Here is a tiny trained network, its code and every weight. The questions are about switching its units off for an input and a class, where a switched-off unit gives its printed mean instead of its output.

import numpy as np


def w(rows, s, z=0):
    codes = np.array(rows[::2]) - 128.0
    scale = np.full(codes.shape[1], s)
    scale[-1] = z or s
    return codes * scale


def norm(h):
    return h / np.sqrt((h * h).mean(-1, keepdims=True) + 1e-5)


def f(y):
    return y / 2 * (1 + np.tanh(0.7978845608 * (y + 0.044715 * y**3)))


def log_softmax(a):
    a = a - a.max(-1, keepdims=True)
    return a - np.log(np.exp(a).sum(-1, keepdims=True))


def net(x, mask):
    res = np.array(x, float).reshape(1, 4) / 4 @ E
    u = 0
    for l in range(2):
        y = f(norm(res) @ A[l][:, :-1].T + A[l][:, -1])
        res = res + np.where(mask[u : u + 4], y, B[l][:, -1]) @ B[l][:, :-1]
        u += 4
    return log_softmax(norm(res)[-1] @ U[:, :-1].T + U[:, -1])


A, B = {}, {}
E = w([
[92,84,20,205,157,207,161,63,180,42],'x0',
[55,174,88,51,104,254,131,6,31,103],'x1',
[140,106,100,85,139,119,52,116,134,117],'x2',
[161,119,168,119,163,110,188,111,139,103],'x3',
],0.0076)
A[0] = w([
[165,136,41,155,117,211,152,104,59,17,16],'L0N0',
[107,253,188,39,135,123,123,64,7,138,26],'L0N1',
[184,50,72,214,146,145,119,126,129,104,181],'L0N2',
[135,124,251,106,87,87,113,214,167,148,253],'L0N3',
],0.0057,0.0023)
B[0] = w([
[164,139,106,114,128,98,143,122,98,94,200],'L0N0',
[89,11,153,123,191,203,130,180,149,185,240],'L0N1',
[66,102,207,134,141,131,178,200,151,165,194],'L0N2',
[160,152,136,135,81,67,55,106,78,123,253],'L0N3',
],0.011,0.0064)
A[1] = w([
[119,77,97,232,186,98,158,177,228,105,181],'L1N0',
[150,148,86,94,85,166,156,96,92,26,2],'L1N1',
[157,162,58,97,120,170,175,52,65,8,26],'L1N2',
[128,66,136,84,142,122,184,80,149,254,147],'L1N3',
],0.0084,0.0021)
B[1] = w([
[89,101,104,65,144,247,74,162,85,117,254],'L1N0',
[56,116,84,181,155,88,146,66,146,186,175],'L1N1',
[205,154,98,220,158,91,175,89,188,209,217],'L1N2',
[42,137,88,146,153,182,125,182,92,86,193],'L1N3',
],0.012,0.0072)
U = w([
[210,175,172,134,73,1,62,150,106,124,190],'0',
[69,68,152,87,156,227,92,188,82,129,207],'1',
[121,145,71,200,170,99,162,61,163,177,127],'2',
[105,190,133,72,101,93,168,121,154,77,5],'3',
[122,152,164,102,75,122,149,88,153,86,4],'4',
],0.014,0.0044)

Each question gives the input, the list of numbers given to net, and the class t.
The units are the neurons (one row each of A and B). Each row of codes is followed by its name. A weight is (code - 128) times the scale printed after its matrix; where a second scale follows, it is the last column's (A, B and U).
mask holds one flag per neuron, layer by layer. A switched-off neuron (its flag False) gives its mean, the last column of its row in B, instead of its output. The means were averaged over made-up inputs and are rounded, as every weight is.
A unit's drop is (log p(t) with every unit on - log p(t) with that unit switched off) / (log p(t) with every unit on - log p(t) with every unit switched off).
unit that matters most: the unit with the biggest drop
top k neurons: the k neurons with the biggest drops, biggest first
k most important neurons of layer l: the k neurons of layer l with the biggest drops, biggest first
drop when u is switched off: that unit's drop, to one decimal
input [6,-7,-8,6], class 1: unit that matters most	L1N0
input [-8,0,6,8], class 0: top 3 neurons	L0N3, L1N0, L0N2
input [-8,0,1,2], class 0: top 2 neurons	L0N3, L1N0
input [0,-6,-8,-1], class 0: 2 most important neurons of layer 0	L0N3, L0N1
input [-1,-6,4,-7], class 0: 2 most important neurons of layer 0	L0N3, L0N1
input [-1,-1,8,-6], class 0: top 2 neurons	L0N1, L1N0
input [-8,0,8,3], class 0: top 3 neurons	L0N3, L1N0, L0N2
input [1,5,7,-8], class 2: drop when L0N2 is switched off	0.2
input [0,-4,2,4], class 0: drop when L0N1 is switched off	1.0
input [-4,-3,1,8], class 0: drop when L1N1 is switched off	0.0
